What can hang from each mark:
z_467: z_143 z_388 z_513 z_596
z_877: z_909 z_931
z_931: z_143 z_467 z_877 z_909
z_968: z_877 z_931
z_388: z_467 z_596 z_909
z_143: z_467 z_513
z_596: z_143 z_467
z_987: z_513
z_513: z_388 z_877 z_931 z_987
z_909: z_388 z_931 z_968

Every row comes from one small tree of marks. The marks that hang from a mark follow it in brackets, in the order of their numbers. Every link used is in the known rows. Which tree was each row made from?
Each row is shifted at random along 5 fixed directions that mean nothing.
Known rows:
z_388{z_467 z_909{z_968}}: -16.4,-2.3,9.0,1.5,-9.4,2.1,36.7,-28.2,24.3,3.9,10.5,5.5,36.0,9.8,6.6,17.2,39.6,11.4,-6.2,-3.4,6.2,11.6,5.2,19.4,15.9,9.8,-3.9,-35.2,-2.7,-26.7,19.5,-16.5,-13.9,-18.0,3.5,-7.4,24.1,1.8,-16.3,-18.6,38.9
z_931{z_467 z_877 z_909{z_388 z_968}}: -5.2,4.4,-31.4,13.0,-55.0,-22.5,57.1,-17.4,17.2,14.3,-18.8,17.7,-8.2,-4.2,-12.3,23.1,21.1,5.4,-8.2,-1.8,24.9,-27.8,5.3,-10.1,-1.0,-11.0,-18.3,-28.5,17.6,-42.6,43.0,0.1,-5.8,-5.8,30.9,-3.9,1.7,43.5,6.0,-24.1,-4.0
z_987{z_513{z_388{z_596{z_467{z_143}}} z_931{z_877}}}: -35.4,12.1,19.4,-19.4,-46.8,-10.5,60.3,-74.6,-10.7,26.8,-46.9,1.8,2.0,34.8,-2.6,29.3,11.6,19.0,-18.2,-2.9,17.2,-18.4,27.2,30.0,-12.0,-18.2,-9.6,-52.1,40.8,-3.6,34.8,-21.4,-24.6,4.6,20.8,-19.5,1.6,44.4,-4.8,-11.8,36.9
z_931{z_143 z_467{z_388}}: -14.7,-12.2,11.4,-4.4,-8.6,10.9,24.5,-30.6,21.5,-10.8,-3.8,-7.7,28.1,-1.4,-4.6,17.3,12.3,18.6,-9.7,-22.5,-11.1,-19.7,3.2,3.3,1.4,9.0,6.3,-26.1,17.4,7.2,8.2,-1.4,-6.1,-9.0,5.1,14.8,18.6,5.5,-6.6,-11.9,31.4
z_596{z_143 z_467{z_388{z_909}}}: 2.3,-13.1,10.5,9.9,9.5,9.1,5.1,-38.2,28.8,-30.1,-3.5,-1.8,38.4,-23.3,8.6,12.8,24.3,8.2,-12.2,-33.0,-33.8,-11.7,9.7,4.3,-4.6,23.9,29.1,-4.0,16.5,15.7,-20.9,13.3,-1.8,-24.7,3.2,21.5,8.0,-19.3,-9.4,-12.4,37.1
z_909{z_388 z_931{z_467} z_968}: 25.0,15.7,-38.5,26.4,-57.2,-33.7,60.2,-18.5,37.8,23.4,-9.2,31.9,22.7,-18.2,-23.3,57.5,30.3,4.9,-9.4,1.7,48.9,-12.9,2.0,-12.0,-9.9,4.4,-19.2,-10.4,-10.0,-35.2,45.0,8.4,-13.2,0.3,22.0,3.2,12.6,50.4,-14.8,-29.8,20.9
z_513{z_931{z_467 z_877}}: 25.2,-50.6,17.7,-19.5,-1.9,9.9,31.9,3.2,19.9,-26.0,31.7,-35.1,-3.8,-5.6,18.3,15.8,-3.9,27.0,-24.3,4.2,-17.9,-26.7,5.0,12.4,-8.3,-9.1,24.1,-40.7,4.8,-59.4,-2.4,-24.3,7.8,-15.1,36.1,4.3,26.3,-11.5,-12.3,-13.0,-7.0
z_931{z_143 z_467{z_388{z_909} z_513 z_596} z_877}: -3.4,-25.8,14.9,-34.4,-4.2,34.1,8.8,-9.5,25.1,-45.7,-23.7,-24.6,-14.0,-42.5,25.8,-49.7,-11.4,-2.1,-27.4,-38.5,-48.1,-34.2,5.3,-0.4,25.9,-2.3,47.4,-12.3,43.4,0.0,-28.7,21.6,13.1,-3.6,29.8,17.7,-3.0,-18.1,12.8,-13.4,-12.5
z_143{z_467{z_388{z_596} z_513}}: -45.1,-17.6,13.8,-30.3,-11.2,29.5,34.6,-26.1,15.8,-13.9,-29.0,-22.6,-2.0,-9.9,27.0,-23.4,29.9,-1.0,-24.5,-14.8,-12.8,13.3,13.7,22.3,27.3,5.3,14.6,-25.1,28.0,8.3,-10.1,-0.1,-4.5,-17.4,-7.1,-6.7,1.0,-11.7,4.5,-22.9,14.0
z_968{z_931{z_467{z_143 z_596} z_877 z_909}}: 14.6,-2.7,-5.0,10.5,-23.9,-2.4,15.8,-55.9,21.7,-21.9,-7.7,6.2,22.2,-23.0,-9.1,10.9,-6.2,14.6,-8.0,-32.9,-47.4,-50.5,3.3,-9.9,-36.6,0.2,10.6,-15.1,48.1,25.1,5.7,30.8,6.2,-7.7,32.6,40.9,16.1,18.8,7.6,-11.4,21.3
z_987{z_513{z_388{z_467 z_596} z_877{z_909{z_968} z_931}}}: 7.0,-22.6,22.9,-39.0,-12.9,36.7,28.8,36.4,18.0,-33.1,-19.8,-5.2,-2.7,-12.7,9.0,-4.0,19.0,7.4,-26.5,0.3,-24.4,18.3,20.3,25.2,27.0,-0.9,61.2,19.0,8.7,-36.0,4.1,-5.4,-1.4,2.7,22.8,-38.3,8.8,-17.4,-8.4,2.3,-1.0
z_388{z_596 z_909{z_931{z_143 z_877} z_968}}: -19.4,-26.8,-25.7,3.9,-28.1,16.5,9.4,-10.0,19.5,-25.0,-43.3,10.1,-18.8,-41.3,16.2,-36.9,30.0,-21.9,7.2,3.3,-63.5,-5.9,1.9,-5.9,15.4,2.2,32.8,16.0,35.1,-13.7,11.2,28.1,9.1,-25.3,43.2,5.4,-5.0,-9.5,21.8,-5.8,-22.9
z_968{z_877 z_931{z_143{z_513{z_987}} z_467{z_388} z_909}}: -60.2,-7.9,10.6,-10.7,-30.3,26.1,30.3,-12.9,35.3,-23.1,-19.2,11.8,27.5,9.7,-19.8,30.7,32.1,26.0,-9.3,-32.7,-21.4,-9.4,4.2,11.1,-12.5,10.7,23.7,-1.7,51.6,22.7,28.2,-4.5,-2.7,-7.5,-4.0,10.7,26.4,4.0,6.8,-6.5,41.6
z_143{z_467 z_513{z_388{z_596 z_909{z_968}} z_877{z_931}}}: -41.2,-24.8,31.0,-19.0,-6.2,25.2,39.6,-43.1,25.5,-20.4,6.0,-5.0,25.8,4.9,10.0,27.9,63.2,29.5,-18.0,-9.2,-4.1,23.9,25.6,39.7,-8.2,21.6,8.1,-36.9,-0.3,-19.3,24.4,-17.5,-7.1,-33.7,-4.2,-16.7,20.3,-9.8,-25.1,-23.6,46.9
z_467{z_143 z_388{z_909{z_968}} z_513{z_877 z_987} z_596}: -4.3,-35.8,50.4,-55.6,-6.7,35.5,39.4,-43.5,38.4,-37.5,36.5,-45.3,-11.7,-33.5,44.4,-8.2,-12.2,9.6,-56.1,-16.0,-2.6,-28.0,23.0,37.0,-17.9,10.0,28.5,-80.0,11.7,-32.7,-42.1,-13.2,-1.4,-34.4,-0.8,8.6,8.0,-24.4,-20.5,-57.9,-17.5
z_467{z_388 z_596{z_143}}: -15.5,-2.4,14.6,-1.1,-14.7,-6.4,43.6,-71.7,14.0,7.5,0.3,-15.6,24.4,3.5,8.7,36.1,5.4,16.8,-22.6,-25.3,17.4,-21.4,15.6,24.0,-19.4,5.3,-17.5,-65.4,17.2,3.5,-7.0,-13.9,-14.8,-24.1,-3.8,13.0,10.4,15.5,-12.3,-42.6,32.6
z_143{z_467{z_513{z_388 z_877{z_931} z_987} z_596}}: -17.2,-44.9,41.2,-54.2,-16.2,50.6,35.0,22.9,23.5,-41.2,-18.3,-23.1,-20.9,-24.4,26.2,5.9,25.2,9.8,-46.6,1.4,-20.2,12.5,16.9,27.2,-1.9,15.8,63.6,0.3,10.0,-4.7,-14.8,11.5,-1.6,-4.3,-4.9,-19.7,5.5,-22.3,-6.9,-6.2,-4.3
z_877{z_909{z_388 z_968} z_931{z_467{z_513}}}: -32.3,-3.5,-26.9,-6.6,-42.9,25.1,39.3,23.8,19.4,-13.5,-51.9,8.1,-17.5,-22.8,7.8,-17.8,31.7,-23.1,-9.2,-2.0,-19.0,11.5,10.5,-0.5,26.9,0.9,27.3,23.5,23.1,-1.1,3.6,25.0,-2.6,-3.3,11.5,-22.0,-20.6,6.5,18.8,-13.0,-18.9
z_968{z_877{z_931{z_143{z_513} z_467 z_909}}}: 40.4,-46.5,-4.6,12.8,8.7,18.4,0.7,-22.5,33.9,-56.7,48.0,-18.2,22.3,-34.7,-1.6,11.7,-6.7,35.3,-7.6,-26.4,-54.6,-40.2,8.2,-3.3,-38.5,10.0,20.6,-15.0,33.9,-23.8,-2.9,-1.7,30.9,-32.9,42.7,39.1,24.1,-16.5,-10.1,-13.2,0.2
z_143{z_467{z_388 z_596} z_513{z_931 z_987}}: 20.3,-28.9,14.7,-16.7,-22.9,18.8,21.5,-23.7,37.2,-24.3,-35.0,13.6,15.7,-40.9,-2.7,42.0,24.8,20.0,-24.1,-20.1,-2.2,2.8,16.6,7.1,-26.1,32.6,38.9,27.1,11.3,37.1,13.9,42.7,-2.5,7.8,0.9,8.1,17.4,12.9,-13.4,2.9,34.8
z_596{z_143{z_467 z_513{z_931}}}: -19.2,-39.4,-3.2,-11.1,-19.4,14.7,40.5,-3.8,21.0,-9.2,-19.1,-16.0,-13.9,-4.9,20.3,29.6,33.1,13.1,-14.9,2.9,1.4,11.4,16.4,24.6,-6.5,9.2,16.5,-12.7,26.5,-27.8,11.0,-14.5,4.6,-16.6,9.3,-14.7,6.0,1.2,-3.6,-11.6,8.0
z_931{z_143{z_513{z_388 z_987}} z_467{z_596} z_877{z_909}}: -51.7,-46.6,28.5,-21.5,-8.3,43.7,8.8,-39.7,10.7,-45.3,-19.4,-11.1,-12.1,-4.5,11.3,-7.7,23.5,19.6,-11.8,-16.2,-67.4,-23.2,18.1,13.0,-21.7,14.2,33.4,-11.7,42.5,20.5,17.5,2.1,5.2,-23.8,8.5,8.9,-6.2,-16.7,12.6,5.8,2.5
z_513{z_388{z_467} z_931 z_987}: 15.9,-62.5,49.0,-25.0,15.1,39.6,8.9,-10.2,29.8,-48.7,37.8,-26.7,16.8,-14.6,20.8,26.4,21.9,28.5,-23.5,14.7,-50.5,-6.2,11.2,19.2,-28.3,20.5,56.8,-12.2,-12.8,-29.8,0.1,-6.7,-1.1,-30.9,15.0,7.7,27.7,-44.5,-27.5,4.5,10.9
z_931{z_467{z_513{z_987}} z_877{z_909}}: -21.7,-55.4,35.3,-31.5,15.5,41.3,18.6,-10.2,23.3,-49.2,42.8,-42.8,1.3,1.2,27.0,-18.1,4.3,23.0,-27.9,-8.9,-49.7,-19.6,9.3,24.1,-0.9,2.3,28.8,-45.0,12.9,-30.1,-19.1,-35.9,7.8,-29.2,5.8,7.8,11.7,-40.3,-4.3,-19.4,-7.8
z_513{z_388{z_909{z_968}} z_877 z_931{z_467} z_987}: -32.5,-34.6,56.5,-38.6,-19.7,26.1,49.7,-22.5,24.0,-14.2,20.7,-14.4,8.3,21.8,13.9,47.2,39.4,31.4,-26.4,13.4,0.8,-5.8,16.7,34.9,-23.2,11.2,27.8,-51.2,-9.9,-45.5,30.0,-29.0,-20.8,-17.3,-2.0,-21.5,27.0,-8.2,-27.1,-14.2,25.7
z_143{z_513{z_388{z_909} z_877}}: -22.4,-36.3,22.2,-26.7,-15.2,22.6,23.9,-26.5,3.6,-12.8,-25.2,-6.7,-1.8,1.9,15.3,20.1,20.6,17.8,-7.2,7.9,-13.8,2.9,21.7,21.5,-7.3,10.3,21.4,-5.2,24.4,-4.9,23.4,3.5,-8.0,-11.4,12.0,-19.9,9.4,-3.3,-2.7,2.7,12.3
z_877{z_909 z_931{z_143 z_467{z_388 z_513 z_596}}}: 5.0,44.1,3.6,7.1,-35.4,-11.3,46.6,-83.7,15.1,16.9,-29.9,21.4,55.5,1.3,-29.9,42.0,-5.0,23.6,-12.6,-56.5,34.5,-28.6,17.3,8.7,-13.4,4.5,-25.6,-38.5,19.3,47.4,17.6,21.9,-17.5,22.2,5.7,12.2,11.2,64.5,-15.5,-28.6,71.3
z_987{z_513{z_877{z_931{z_143 z_467{z_388} z_909}}}}: 62.1,-49.0,24.1,-1.9,26.1,30.8,-20.8,-34.0,39.4,-73.6,50.1,-26.5,42.9,-45.4,-11.9,2.2,-21.1,40.6,-12.4,-37.9,-80.1,-54.9,10.8,-3.8,-39.3,15.7,44.2,0.2,18.3,-0.8,-21.0,10.5,21.0,-20.0,35.2,47.4,28.6,-30.7,-26.9,-6.3,12.5
z_143{z_513{z_388{z_909{z_931}}}}: 4.0,-0.9,3.5,-8.9,-27.6,-2.3,45.0,8.7,35.9,7.2,-29.2,26.3,42.1,-1.9,-17.3,62.3,31.4,20.7,-9.4,-11.3,43.1,24.7,8.9,14.4,17.1,14.6,17.0,14.9,-15.7,-12.0,35.0,6.9,-17.7,17.6,5.9,-19.5,28.6,23.6,-18.7,-5.3,54.7
z_909{z_388 z_931{z_467{z_143 z_596}} z_968{z_877}}: 6.8,-5.6,-15.1,12.2,-28.1,2.3,32.2,-36.1,54.6,-26.6,23.5,5.5,19.0,-47.8,-0.9,19.1,23.3,2.3,-26.0,-14.6,-22.6,-32.1,1.7,-7.4,-32.9,19.9,10.0,-22.5,19.4,-9.8,-4.8,12.1,3.9,-37.4,11.3,39.7,6.5,-1.8,-9.2,-47.8,4.4
z_388{z_467{z_143{z_513} z_596}}: -14.0,4.1,3.8,11.2,-16.2,4.3,18.2,-84.7,18.6,1.2,-25.2,19.8,39.0,-11.8,-3.1,18.8,25.8,11.6,-1.0,-20.2,-16.6,-8.4,11.0,8.9,-24.5,27.3,-9.8,-13.6,30.0,53.9,19.0,28.5,-10.3,-10.8,0.8,22.6,9.4,21.4,-7.4,-9.2,53.4
z_513{z_388{z_467{z_143}} z_877{z_909} z_931}: -19.0,-40.6,72.4,-42.0,24.0,45.4,30.9,-28.2,30.5,-40.2,58.9,-43.8,31.8,14.1,20.8,36.5,18.7,42.1,-34.9,-1.1,-28.5,-7.0,19.9,45.4,-22.7,17.4,35.1,-67.2,-12.9,-40.6,-15.1,-39.2,-8.0,-36.8,-5.7,-4.8,32.6,-40.1,-40.1,-27.0,37.4
z_513{z_877 z_931{z_467{z_388{z_909} z_596}} z_987}: 33.2,-29.0,38.9,-39.2,-22.1,22.0,26.6,-24.0,21.9,-26.6,-16.4,-10.3,-3.0,-30.7,14.3,23.9,-4.6,17.0,-33.3,-11.8,-14.6,-29.8,15.5,11.0,-23.7,10.1,50.8,-8.5,17.0,-7.3,4.6,28.8,-5.4,11.1,25.1,-1.8,19.2,6.8,-15.0,-3.6,10.8
z_877{z_909{z_968} z_931{z_143 z_467}}: -66.1,7.3,-22.2,10.0,-47.6,14.2,39.6,-16.7,-2.7,11.4,-63.5,19.3,-3.6,15.4,-6.5,0.7,41.4,-11.6,14.3,-1.2,-24.1,7.7,9.4,5.9,10.6,0.9,-2.6,0.1,39.3,23.5,32.9,14.0,-11.9,-3.3,5.8,-22.4,-11.0,30.3,22.5,-0.7,11.9
z_931{z_143{z_513} z_467 z_877 z_909{z_388{z_596}}}: -11.4,-12.6,5.5,3.2,-8.5,1.4,40.8,-34.0,38.6,-19.9,26.0,-2.4,31.7,-1.0,-13.6,24.0,24.4,36.5,-16.8,-37.3,7.1,-25.2,5.4,10.4,4.6,0.7,-8.0,-53.8,6.1,-50.2,30.0,-30.6,6.9,-22.0,25.7,19.2,28.3,9.3,-15.8,-31.3,35.8
z_513{z_388 z_877{z_931} z_987}: 31.3,-54.2,27.1,-22.7,-13.3,19.9,23.5,-20.0,5.0,-27.8,14.7,-20.9,-5.6,-15.2,12.0,39.4,-4.3,25.3,-23.1,22.0,-22.6,-19.4,21.2,16.2,-45.8,7.5,33.3,-15.5,3.9,-24.3,7.8,3.9,-1.6,-19.7,28.6,-6.0,16.0,-6.5,-17.9,-3.1,-11.6

Write each row's tree:
-4.7,-21.1,-19.8,-0.1,-23.8,10.0,24.0,2.8,15.2,-25.3,-14.0,-5.9,-3.8,-12.0,-1.3,3.0,9.5,5.5,-9.1,-7.0,-42.5,-20.6,8.0,-4.5,0.4,-12.1,24.3,8.9,39.9,-20.8,11.6,2.6,8.3,-14.2,35.7,2.7,4.5,-1.2,14.9,-6.2,-9.1 : z_968{z_931{z_467 z_877{z_909{z_388}}}}
-26.1,-12.2,2.6,-13.9,-26.4,25.8,21.7,-47.0,17.9,-26.1,-32.0,-14.4,-13.7,-34.2,22.9,-18.4,10.9,-12.5,-20.7,-7.9,-41.7,-20.9,20.9,7.2,-20.4,13.9,25.5,-11.4,41.9,28.3,-27.4,31.7,-1.2,-21.9,4.4,6.7,-21.8,-3.1,6.0,-26.4,-7.6 : z_596{z_467{z_143 z_388 z_513{z_877{z_909{z_931}}}}}
-68.8,-40.1,44.7,-38.1,-25.1,45.3,42.8,5.6,30.8,-27.9,-5.8,-19.0,-11.5,7.0,17.4,11.9,49.1,11.2,-23.8,7.0,-28.0,-0.8,7.9,25.8,-9.7,15.2,41.6,-32.0,4.2,-19.1,8.0,-8.4,-15.3,-22.1,-16.9,-16.2,15.4,-22.6,-5.5,-16.3,3.4 : z_513{z_877 z_931{z_467{z_388} z_909{z_968}} z_987}
15.8,-28.5,21.5,-10.4,19.2,19.2,13.7,25.9,37.3,-38.6,28.3,-4.6,47.3,-5.0,-9.1,21.9,12.2,31.6,-17.5,-28.0,-24.7,-4.4,-3.8,5.6,18.6,14.8,35.6,0.2,-12.0,-13.1,-6.8,-12.4,2.9,-0.6,4.6,9.4,36.0,-21.2,-12.3,-2.5,38.0 : z_931{z_467 z_877{z_909}}
-39.2,-32.8,22.5,-9.0,-1.9,24.2,20.0,-22.7,24.3,-16.5,0.3,-0.3,31.3,7.3,-2.8,30.7,33.1,27.4,-3.3,-8.0,-15.0,6.8,6.0,22.1,-6.2,24.5,11.3,-15.4,10.9,11.3,15.3,-11.4,-6.7,-17.8,-10.0,3.2,29.1,-8.7,-10.1,-5.2,38.7 : z_931{z_143{z_513{z_877}}}
-0.2,-45.2,42.8,-44.0,0.2,47.9,14.8,0.6,17.5,-44.1,6.4,-21.1,-9.0,-17.0,22.5,9.3,5.9,14.1,-30.2,11.7,-45.8,-10.0,18.1,19.0,-16.7,18.6,60.2,-4.4,16.5,-16.0,-4.6,4.4,0.4,-16.8,11.3,-12.4,6.9,-29.3,-10.3,2.0,-5.8 : z_513{z_388{z_467{z_143}} z_877{z_909} z_987}
6.7,-16.8,7.8,10.8,-14.2,-1.9,28.3,-65.3,39.8,-17.7,15.7,1.2,35.4,-18.1,-3.9,40.6,24.6,26.7,-16.6,-24.9,6.0,-18.0,17.7,13.7,-30.1,19.4,0.7,-36.1,6.4,-13.7,15.1,-5.2,-1.1,-24.2,14.1,21.5,18.1,11.6,-27.2,-26.1,39.6 : z_596{z_467{z_388{z_909{z_931{z_143{z_513{z_987}}}}}}}
-16.8,6.0,-32.8,-10.8,-56.3,9.7,32.7,-24.2,1.8,0.8,-67.8,9.7,-27.3,-31.4,10.9,-22.5,-4.8,-21.0,-4.2,-6.7,-10.4,-14.4,17.9,-0.7,6.6,-9.5,12.6,4.8,67.7,14.0,3.7,35.6,1.2,-2.8,36.5,-12.5,-19.7,29.5,24.2,-18.4,-24.3 : z_467{z_388{z_909{z_968{z_877{z_931{z_143}}}}} z_513}
6.1,-11.7,-7.9,4.0,-4.0,17.1,3.1,-24.3,28.9,-26.3,-33.7,17.0,26.1,-39.3,5.9,-2.7,30.1,-2.0,-5.8,-26.1,-38.1,4.5,3.5,-2.6,6.2,28.0,34.2,35.2,27.2,39.1,-3.2,34.6,4.7,-5.4,5.4,18.9,3.8,-8.4,4.1,1.4,32.2 : z_388{z_596{z_143{z_467{z_513}}}}
-20.9,-37.9,20.7,-24.3,-20.1,26.2,28.1,-2.8,22.8,-24.0,-18.0,-2.8,-10.0,-14.2,17.2,19.6,26.2,8.7,-27.0,5.2,-13.3,2.3,13.2,17.3,-16.6,24.4,39.1,-1.7,23.7,4.5,0.5,7.1,-1.7,-11.2,-2.9,-7.2,7.3,-6.9,-1.8,-0.2,4.3 : z_596{z_467{z_143{z_513{z_877 z_987}}}}
28.0,-15.6,4.9,-22.9,-22.0,7.5,27.8,-68.9,10.1,-11.3,-18.3,-11.4,-4.6,-32.3,22.1,-6.3,-5.1,7.3,-24.5,-15.2,-1.5,-20.3,25.5,11.5,-9.1,1.0,7.6,-24.4,36.6,-5.6,10.2,17.4,3.0,-6.5,30.9,3.0,0.3,17.6,-6.8,-18.9,5.4 : z_143{z_467{z_388{z_596 z_909} z_513{z_987}}}
-1.1,8.3,13.1,-22.4,-58.2,-17.2,84.3,1.0,9.0,44.1,-28.9,13.1,9.8,37.4,-12.6,78.4,13.0,24.3,-23.1,8.5,80.3,2.8,7.6,23.4,3.8,-11.0,-6.1,-37.7,-3.4,-38.7,53.9,-21.6,-28.7,36.5,10.1,-38.8,31.4,62.9,-15.9,-7.3,40.7 : z_513{z_931{z_467} z_987}
-18.3,-3.4,18.5,-36.4,-45.2,0.3,57.9,-44.4,-15.0,15.4,-41.0,-15.7,-29.9,17.4,18.4,10.4,-2.8,7.3,-31.5,8.6,17.0,-18.1,30.2,28.3,-3.9,-20.2,6.4,-45.4,51.0,-26.2,19.1,-20.5,-13.9,1.6,23.1,-30.7,-7.3,30.7,2.0,-12.2,-3.5 : z_987{z_513{z_388{z_596{z_467{z_143}}} z_877}}
29.1,-46.5,-7.4,12.8,3.1,7.5,16.2,-43.5,30.6,-31.8,44.9,-24.6,17.4,-24.2,8.3,25.0,-3.5,27.2,-6.5,-9.0,-23.8,-23.0,18.1,13.2,-32.6,7.1,-3.5,-36.9,10.5,-38.8,1.1,-19.1,17.9,-39.5,30.9,23.3,16.8,-6.6,-17.2,-29.1,-2.2 : z_877{z_909{z_931{z_143{z_513}}}}
25.3,1.9,-19.5,7.3,-49.7,-21.3,59.2,-32.8,14.8,26.4,-25.5,26.3,20.4,3.0,-27.0,76.8,13.6,32.0,-11.4,-9.1,65.5,1.2,18.3,13.7,-21.3,6.0,-22.4,-15.6,14.2,-11.1,56.8,-0.9,-5.2,19.8,23.0,-14.8,22.7,71.0,-19.4,-7.5,44.2 : z_877{z_931{z_143{z_467 z_513{z_987}}}}
-31.4,-14.7,38.5,-48.6,-31.6,36.7,32.6,-24.3,3.2,-11.5,-50.8,-2.2,-22.7,-9.0,25.2,-0.7,18.2,-4.0,-27.6,8.9,-25.1,-5.1,17.4,21.3,-2.7,10.9,47.7,-8.3,38.6,5.9,14.4,24.7,-15.2,2.1,11.1,-24.7,-3.2,2.1,2.7,3.2,6.0 : z_513{z_388{z_467{z_143 z_596} z_909} z_877 z_987}
-4.1,3.3,19.7,-22.2,-28.3,-2.9,57.9,-40.0,19.1,13.3,-5.7,-1.2,19.4,3.8,3.4,38.5,16.6,24.3,-33.6,-16.7,46.7,-2.1,12.8,25.3,-2.8,7.8,-10.9,-46.6,10.6,-1.6,11.9,-8.1,-14.3,8.9,-10.3,-7.3,22.5,33.7,-17.4,-28.2,43.6 : z_143{z_467{z_513{z_877} z_596}}
-50.2,19.6,18.9,2.4,-23.4,8.1,63.1,-90.4,17.8,9.7,10.0,-7.0,35.2,24.7,1.3,36.6,33.9,17.6,-25.8,-23.7,19.7,-6.5,23.8,44.2,-20.6,5.4,-28.1,-82.3,9.8,-10.6,10.7,-34.7,-21.6,-29.3,-9.9,-3.8,-0.3,21.1,-25.5,-55.4,52.0 : z_877{z_909{z_388{z_467{z_513{z_987} z_596{z_143}}}} z_931}
-51.7,26.3,1.9,-27.2,-74.4,-4.5,81.8,-71.1,-1.5,45.9,-39.4,8.6,-20.3,28.2,16.8,20.9,15.0,-2.0,-18.3,17.9,47.5,-9.8,23.2,35.5,-12.9,-14.6,-25.9,-71.4,54.6,-24.7,42.8,-18.4,-25.4,0.3,16.8,-35.1,-4.7,57.3,-1.4,-36.0,14.1 : z_388{z_467{z_143 z_513{z_931 z_987}} z_909{z_968{z_877}}}
-49.2,-31.3,0.7,-13.1,-22.0,27.0,24.0,2.8,18.0,-27.7,-27.0,3.2,-13.7,-1.9,3.3,-1.8,32.9,11.2,-4.3,-9.0,-31.3,-6.6,12.9,5.0,6.9,7.7,24.5,-0.5,29.9,-7.1,25.6,-3.8,4.3,-16.2,11.9,-9.3,-5.8,-3.9,15.2,1.9,-3.0 : z_931{z_143{z_513{z_388}} z_467 z_877{z_909{z_968}}}
-5.4,-7.2,7.6,-3.5,-28.9,10.9,26.2,-29.0,16.8,-16.4,-27.2,12.0,10.5,-16.6,1.7,23.5,26.6,6.0,-14.0,-2.4,-17.0,-7.4,17.8,3.4,-19.9,16.3,27.6,11.1,13.5,17.9,7.5,26.2,-9.8,-3.8,4.6,-4.2,-4.2,9.2,-4.2,-3.6,19.9 : z_596{z_467{z_513{z_388 z_877{z_909{z_931}}}}}
